Below are the code and all the weights of a small trained network. Each question names an input and a target symbol and asks about switching units off, where a switched-off unit gives its printed mean instead of its output.

import numpy as np


def w(rows, s, z=0):
    codes = np.array(rows[::2]) - 128.0
    scale = np.full(codes.shape[1], s)
    scale[-1] = z or s
    return codes * scale


def f(y):
    return y / 2 * (1 + np.tanh(0.7978845608 * (y + 0.044715 * y**3)))


def softmax(a):
    e = np.exp(a - a.max(-1, keepdims=True))
    return e / e.sum(-1, keepdims=True)


def log_softmax(a):
    a = a - a.max(-1, keepdims=True)
    return a - np.log(np.exp(a).sum(-1, keepdims=True))


def net(x, mask):
    ids = ['ΞΠΩβζλ'.index(c) for c in x.split()]
    T = len(ids)
    res = E[ids] + P[:T]
    u = 0
    for l in range(2):
        q, k, v = (res @ M[l].T for M in (Q, K, V))
        z = softmax(np.where(np.tri(T) > 0, q @ k.T / 2**0.5, -1e9)) @ v
        res = res + np.where(mask[u], z, O[l][:, -1]) @ O[l][:, :-1]
        u += 1
        y = f(res @ A[l][:, :-1].T + A[l][:, -1])
        res = res + np.where(mask[u : u + 16], y, B[l][:, -1]) @ B[l][:, :-1]
        u += 16
    return log_softmax(res[-1] @ U[:, :-1].T + U[:, -1])


Q, K, V, O, A, B = {}, {}, {}, {}, {}, {}
E = w([
[140,156,215,200,156,204,95],'Ξ',
[239,106,72,152,49,65,107],'Π',
[120,79,5,163,244,169,196],'Ω',
[39,141,142,106,188,60,104],'β',
[84,206,77,71,75,148,162],'ζ',
[226,71,105,68,225,139,111],'λ',
],0.015)
P = w([
[4,71,128,209,8,199,162],'0',
[33,115,150,158,37,161,144],'1',
[61,134,130,136,63,118,126],'2',
[85,158,118,121,87,109,99],'3',
[99,173,97,97,107,99,60],'4',
[112,189,80,91,125,91,28],'5',
],0.011)
Q[0] = w([
[210,99,161,228,169,158,108],'L0H1',
[202,105,63,126,3,136,110],'L0H1',
],0.0069)
K[0] = w([
[196,117,146,191,137,123,109],'L0H1',
[218,101,68,121,2,134,150],'L0H1',
],0.009)
V[0] = w([
[147,124,48,101,166,78,46],'L0H1',
[66,185,72,253,129,53,142],'L0H1',
],0.0073)
O[0] = w([
[84,187,213,196,109,140,254,87],'L0H1',
[188,81,86,169,115,198,32,251],'L0H1',
],0.0083,0.0027)
A[0] = w([
[170,192,158,111,166,71,167,3],'L0N1',
[162,111,104,124,88,12,146,46],'L0N2',
[196,201,166,26,154,28,225,31],'L0N3',
[194,51,166,79,153,111,134,22],'L0N4',
[96,58,83,181,74,148,105,86],'L0N5',
[27,189,172,140,100,175,163,191],'L0N6',
[55,148,187,226,59,231,173,126],'L0N7',
[169,88,172,107,140,160,148,84],'L0N8',
[75,179,107,82,48,126,146,141],'L0N9',
[85,128,134,154,79,76,217,165],'L0N10',
[118,125,151,108,156,106,135,31],'L0N11',
[239,64,141,100,137,140,131,81],'L0N12',
[136,174,121,110,123,106,149,118],'L0N13',
[107,100,205,234,14,147,198,29],'L0N14',
[149,119,255,111,100,99,147,38],'L0N15',
[85,87,202,200,47,116,158,120],'L0N16',
],0.0095,0.0044)
B[0] = w([
[87,167,131,93,118,112,96,121],'L0N1',
[58,123,121,143,123,116,124,131],'L0N2',
[139,190,120,132,110,65,109,166],'L0N3',
[126,119,153,251,138,134,148,163],'L0N4',
[101,164,166,68,122,102,172,250],'L0N5',
[175,56,130,131,131,79,105,220],'L0N6',
[205,71,134,180,159,104,182,205],'L0N7',
[153,119,130,145,131,99,149,128],'L0N8',
[141,115,126,179,92,107,145,255],'L0N9',
[142,89,187,158,144,146,160,138],'L0N10',
[116,133,135,158,139,122,118,107],'L0N11',
[119,123,153,193,151,129,179,187],'L0N12',
[125,93,125,138,124,113,135,135],'L0N13',
[75,202,129,152,134,158,159,147],'L0N14',
[119,129,89,108,146,183,148,110],'L0N15',
[72,153,193,144,138,146,148,152],'L0N16',
],0.012,0.0048)
Q[1] = w([
[58,153,254,58,232,208,150],'L1H1',
[43,111,186,116,108,16,40],'L1H1',
],0.0048)
K[1] = w([
[145,160,174,154,34,130,255],'L1H1',
[245,235,172,121,125,130,90],'L1H1',
],0.0062)
V[1] = w([
[195,157,252,142,32,106,10],'L1H1',
[211,188,157,196,246,61,76],'L1H1',
],0.0044)
O[1] = w([
[69,83,20,151,163,134,207,87],'L1H1',
[39,162,130,1,70,179,115,2],'L1H1',
],0.0083,0.002)
A[1] = w([
[28,155,90,77,62,114,94,40],'L1N1',
[86,103,104,102,135,126,188,111],'L1N2',
[54,76,58,59,167,183,247,76],'L1N3',
[132,175,110,112,207,153,158,159],'L1N4',
[188,164,84,132,123,161,178,121],'L1N5',
[178,25,154,159,165,172,162,27],'L1N6',
[24,128,24,108,158,147,151,46],'L1N7',
[147,161,131,142,100,185,90,66],'L1N8',
[76,185,104,86,156,145,68,118],'L1N9',
[100,196,99,14,168,213,172,2],'L1N10',
[135,109,191,159,80,129,68,78],'L1N11',
[97,137,151,14,65,157,89,82],'L1N12',
[152,122,66,139,164,96,70,34],'L1N13',
[166,144,80,69,93,231,67,114],'L1N14',
[147,108,178,84,91,105,160,77],'L1N15',
[140,68,171,81,137,125,104,122],'L1N16',
],0.012,0.0088)
B[1] = w([
[154,30,248,128,164,183,153,173],'L1N1',
[156,189,78,95,163,133,79,126],'L1N2',
[172,236,178,60,6,229,197,130],'L1N3',
[43,100,133,73,140,124,76,178],'L1N4',
[131,106,156,144,129,132,78,162],'L1N5',
[111,228,71,2,64,223,137,254],'L1N6',
[209,165,95,128,189,183,222,144],'L1N7',
[128,122,93,85,133,119,167,114],'L1N8',
[151,141,48,153,23,71,81,167],'L1N9',
[171,6,220,225,168,184,159,136],'L1N10',
[119,150,87,90,157,144,152,173],'L1N11',
[93,178,216,62,58,220,113,148],'L1N12',
[128,164,178,164,60,204,217,143],'L1N13',
[21,103,130,166,200,31,113,155],'L1N14',
[137,107,66,117,116,140,61,140],'L1N15',
[126,167,122,183,189,136,198,171],'L1N16',
],0.0075,0.006)
U = w([
[112,175,86,59,126,201,163,181],'Ξ',
[76,207,142,170,79,122,157,74],'Π',
[59,238,71,49,101,51,94,86],'Ω',
[119,63,159,140,255,96,116,253],'β',
[161,113,65,130,47,101,124,79],'ζ',
[77,129,179,78,71,136,85,66],'λ',
],0.0067,0.0059)

Each question gives the input, a string of symbols that net reads in full, and the target symbol t.
The units are the heads (2 rows each of Q, K, V and O) and the neurons (one row each of A and B). Each row of codes is followed by its name. A weight is (code - 128) times the scale printed after its matrix; where a second scale follows, it is the last column's (O, A, B and U).
mask holds one flag per unit, layer by layer, with each layer's heads first. A switched-off unit (its flag False) gives its mean, the last column of its rows in O or B, instead of its output. The means were averaged over made-up inputs and are rounded, as every weight is.
A unit's drop is (log p(t) with every unit on - log p(t) with that unit switched off) / (log p(t) with every unit on - log p(t) with every unit switched off).
The circuit of an input: a set's keep is (log p(t) with only the set's units on - log p(t) with every unit switched off) / (log p(t) with every unit on - log p(t) with every unit switched off). Starting from the 12 units with the biggest drops (on a tie, the unit counted first), units are removed one at a time, each time the one whose removal leaves the highest keep (on an exact tie, the one counted first), for as long as the keep stays at least 0.8.
circuit, biggest first: the units of the circuit, biggest drop first
unit that matters most: the unit with the biggest drop
top k neurons: the k neurons with the biggest drops, biggest first
k most important neurons of layer l: the k neurons of layer l with the biggest drops, biggest first
input λ Ξ ζ, target ζ: circuit, biggest first => [L0N9 L0N6]
input Ξ β ζ λ Ξ Ξ, target Ω: top 3 neurons => [L1N9 L0N12 L0N9]
input λ Ω ζ Π β, target β: circuit, biggest first => [L0H1 L1N6 L0N6]
input λ Ξ λ λ, target Ω: circuit, biggest first => [L0H1 L0N3 L1H1]
input λ λ λ Ξ λ β, target β: circuit, biggest first => [L0H1 L0N6 L1N6]
input λ β λ Π Ω β, target λ: top 3 neurons => [L1N1 L0N7 L1N12]
input β ζ β β ζ, target β: unit that matters most => L1N1
input ζ λ ζ λ ζ, target λ: circuit, biggest first => [L1N1 L1N12 L1H1 L0N7]
input ζ ζ λ, target Ξ: circuit, biggest first => [L1N6 L0N12]
input λ ζ β β Ξ β, target Ξ: circuit, biggest first => [L1H1 L1N7]
input λ λ λ, target Ω: circuit, biggest first => [L0H1 L0N3]
input β Ξ Π λ Π, target λ: circuit, biggest first => [L1H1 L1N1 L0N2]
input ζ Ξ Ξ, target β: top 3 neurons => [L1N6 L1N14 L0N7]
input Ξ Ω Ω λ Ξ Ω, target Ω: top 2 neurons => [L1N9 L0N7]
input ζ λ ζ, target λ: unit that matters most => L0H1
input Ξ λ Π ζ λ Ω, target Ξ: 2 most important neurons of layer 0 => [L0N9 L0N6]
input ζ Ω Ξ, target Ξ: circuit, biggest first => [L1N6 L0N7]
input λ λ λ λ, target λ: top 4 neurons => [L0N3 L1N1 L0N1 L1N12]
input β Ξ β, target Ξ: circuit, biggest first => [L1H1 L1N7 L0N7]
input Ξ β ζ ζ Ω, target Ξ: 3 most important neurons of layer 1 => [L1N3 L1N7 L1N13]
input ζ ζ λ Π λ Π, target λ: top 2 neurons => [L1N1 L0N9]
input β λ Π β β Ξ, target Ξ: top 2 neurons => [L0N7 L1N6]
input Ξ β Ξ, target β: top 3 neurons => [L1N6 L1N14 L0N9]
input Π Ξ Ξ λ λ Ξ, target Ω: top 2 neurons => [L0N12 L1N9]
input β λ β, target λ: 2 most important neurons of layer 1 => [L1N12 L1N1]
input λ λ β λ λ λ, target λ: top neuron => [L1N12]
input Ξ Ω Π, target Π: top neuron => [L0N14]
